Below is a small trained network, with its code and all its weights. Each question gives an input and a target symbol and asks what happens when units are switched off, that is, made to give their printed mean instead of their output.

import numpy as np


def w(rows, s, z=0):
    codes = np.array(rows[::2]) - 128.0
    scale = np.full(codes.shape[1], s)
    scale[-1] = z or s
    return codes * scale


def norm(h):
    return h / np.sqrt((h * h).mean(-1, keepdims=True) + 1e-5)


def f(y):
    return y / 2 * (1 + np.tanh(0.7978845608 * (y + 0.044715 * y**3)))


def softmax(a):
    e = np.exp(a - a.max(-1, keepdims=True))
    return e / e.sum(-1, keepdims=True)


def log_softmax(a):
    a = a - a.max(-1, keepdims=True)
    return a - np.log(np.exp(a).sum(-1, keepdims=True))


def net(x, mask):
    ids = ['ΛΞΣΦΨΩαβδεζηθμπ'.index(c) for c in x.split()]
    T = len(ids)
    res = E[ids] + P[:T]
    r = norm(res)
    for j in range(3):
        rows = slice(4 * j, 4 * j + 4)
        q, k, v = (r @ M[0][rows].T for M in (Q, K, V))
        z = softmax(np.where(np.tri(T) > 0, q @ k.T / 4**0.5, -1e9)) @ v
        o = O[0][rows]
        res = res + np.where(mask[j], z, o[:, -1]) @ o[:, :-1]
    y = f(norm(res) @ A[0][:, :-1].T + A[0][:, -1])
    res = res + np.where(mask[3:15], y, B[0][:, -1]) @ B[0][:, :-1]
    return log_softmax(norm(res)[-1] @ U[:, :-1].T + U[:, -1])


Q, K, V, O, A, B = {}, {}, {}, {}, {}, {}
E = w([
[124,156,135],'Λ',
[120,143,141],'Ξ',
[117,145,143],'Σ',
[106,107,196],'Φ',
[138,239,210],'Ψ',
[125,148,134],'Ω',
[106,160,150],'α',
[109,154,145],'β',
[152,164,114],'δ',
[138,254,202],'ε',
[143,252,207],'ζ',
[105,154,204],'η',
[121,149,137],'θ',
[110,172,144],'μ',
[120,159,137],'π',
],0.0067)
P = w([
[125,88,88],'0',
[255,164,90],'1',
[72,203,190],'2',
[247,149,97],'3',
[74,189,190],'4',
[241,135,102],'5',
[73,188,190],'6',
[239,122,103],'7',
[74,189,189],'8',
],0.0055)
Q[0] = w([
[70,151,120],'h0',
[137,160,152],'h0',
[88,189,153],'h0',
[185,60,120],'h0',
[22,139,159],'h1',
[245,143,121],'h1',
[198,115,123],'h1',
[121,123,183],'h1',
[160,157,88],'h2',
[148,134,99],'h2',
[48,86,115],'h2',
[173,161,175],'h2',
],0.012)
K[0] = w([
[104,100,172],'h0',
[149,164,154],'h0',
[133,123,206],'h0',
[102,193,75],'h0',
[199,248,200],'h1',
[89,93,56],'h1',
[90,105,68],'h1',
[147,180,111],'h1',
[114,70,102],'h2',
[97,92,88],'h2',
[152,164,102],'h2',
[138,80,161],'h2',
],0.011)
V[0] = w([
[164,138,159],'h0',
[167,137,104],'h0',
[147,170,97],'h0',
[112,146,69],'h0',
[140,99,64],'h1',
[87,166,132],'h1',
[151,126,254],'h1',
[154,139,5],'h1',
[119,167,152],'h2',
[138,105,173],'h2',
[125,168,124],'h2',
[206,132,146],'h2',
],0.0099)
O[0] = w([
[66,5,151,183],'h0',
[41,122,49,143],'h0',
[112,165,136,211],'h0',
[218,214,16,125],'h0',
[12,90,121,129],'h1',
[171,190,30,212],'h1',
[230,118,154,4],'h1',
[24,166,58,229],'h1',
[169,187,105,206],'h2',
[97,178,127,89],'h2',
[184,181,135,201],'h2',
[149,255,85,101],'h2',
],0.0047,0.0029)
A[0] = w([
[82,189,121,242],'n0',
[85,106,101,4],'n1',
[200,138,54,163],'n2',
[141,104,141,97],'n3',
[88,120,193,194],'n4',
[87,136,70,93],'n5',
[123,174,24,201],'n6',
[110,118,103,9],'n7',
[133,144,121,209],'n8',
[154,40,60,72],'n9',
[37,129,116,164],'n10',
[255,146,133,185],'n11',
],0.0097,0.0024)
B[0] = w([
[171,3,34,255],'n0',
[123,153,187,130],'n1',
[65,184,227,146],'n2',
[161,159,162,112],'n3',
[176,64,168,167],'n4',
[188,153,138,177],'n5',
[170,125,221,235],'n6',
[124,200,168,115],'n7',
[120,79,128,163],'n8',
[186,61,87,118],'n9',
[205,146,174,202],'n10',
[15,118,120,218],'n11',
],0.0049,0.0054)
U = w([
[85,117,88,17],'Λ',
[78,42,108,67],'Ξ',
[90,11,100,74],'Σ',
[140,33,246,202],'Φ',
[113,182,173,66],'Ψ',
[47,100,88,51],'Ω',
[191,98,127,7],'α',
[225,10,73,168],'β',
[114,136,98,150],'δ',
[102,202,170,108],'ε',
[103,202,176,110],'ζ',
[154,119,205,109],'η',
[82,98,95,2],'θ',
[229,204,43,235],'μ',
[66,135,42,95],'π',
],0.012,0.0036)

Each question gives the input, a string of symbols that net reads in full, and the target symbol t.
The units are the heads (4 rows each of Q, K, V and O) and the neurons (one row each of A and B). Each row of codes is followed by its name. A weight is (code - 128) times the scale printed after its matrix; where a second scale follows, it is the last column's (O, A, B and U).
mask holds one flag per unit, heads first, then neurons. A switched-off unit (its flag False) gives its mean, the last column of its rows in O or B, instead of its output. The means were averaged over made-up inputs and are rounded, as every weight is.
A unit's drop is (log p(t) with every unit on - log p(t) with that unit switched off) / (log p(t) with every unit on - log p(t) with every unit switched off).
The circuit of an input: a set's keep is (log p(t) with only the set's units on - log p(t) with every unit switched off) / (log p(t) with every unit on - log p(t) with every unit switched off). Starting from the 12 units with the biggest drops (on a tie, the unit counted first), units are removed one at a time, each time the one whose removal leaves the highest keep (on an exact tie, the one counted first), for as long as the keep stays at least 0.8.
circuit, biggest first: the units of the circuit, biggest drop first
most important unit: the unit with the biggest drop
k most important neurons: the k neurons with the biggest drops, biggest first
heads that matter: for each layer, one digit per head in row order, 1 if its drop is at least 0.15 and else 0, layers parted by /
drop of u: that unit's drop, to one decimal
input μ ζ μ Ξ Φ Φ δ α, target μ: heads that matter => 010
input μ π β ζ η β μ π, target μ: circuit, biggest first => (h1; n6; n11)
input Φ μ β β π μ Ω Φ μ, target Φ: most important unit => h0
input μ Φ Φ μ μ ζ β η, target μ: circuit, biggest first => (h1; n11)
input Ω Σ Λ Λ μ Φ Φ Λ Ξ, target Φ: circuit, biggest first => (h0; h1)
input Φ θ Φ α, target Φ: heads that matter => 010
input π Ξ μ μ Ψ π, target π: heads that matter => 010
input μ Ω β, target β: circuit, biggest first => (n0; n11)
input β β π, target π: heads that matter => 111
input β Σ Σ β μ, target μ: 2 most important neurons => (n2; n6)
input μ μ β, target β: heads that matter => 000
input Φ Φ Σ μ μ Ξ μ μ, target Φ: heads that matter => 010
input μ μ μ μ μ Σ, target μ: 3 most important neurons => (n6; n11; n0)
input Φ μ β, target Φ: most important unit => h0
input β β μ Φ μ Ψ, target β: heads that matter => 110
input Ξ μ μ, target μ: 2 most important neurons => (n0; n6)
input Ψ Φ Ψ Ω Σ Φ π Φ Ω, target Φ: heads that matter => 100
input β δ μ ζ, target β: heads that matter => 011
input Φ μ μ β, target Φ: 2 most important neurons => (n0; n11)
input Φ Ω θ, target Φ: circuit, biggest first => (h0)
input β μ Φ Σ μ ε μ ζ, target β: 2 most important neurons => (n0; n11)
input μ Φ μ Σ μ Φ Λ, target Φ: drop of n2 => 0.1
input μ β Φ Ξ Φ β μ β, target μ: drop of n10 => 0.1
input μ μ Ψ β π θ η Ξ, target μ: drop of h1 => 2.2
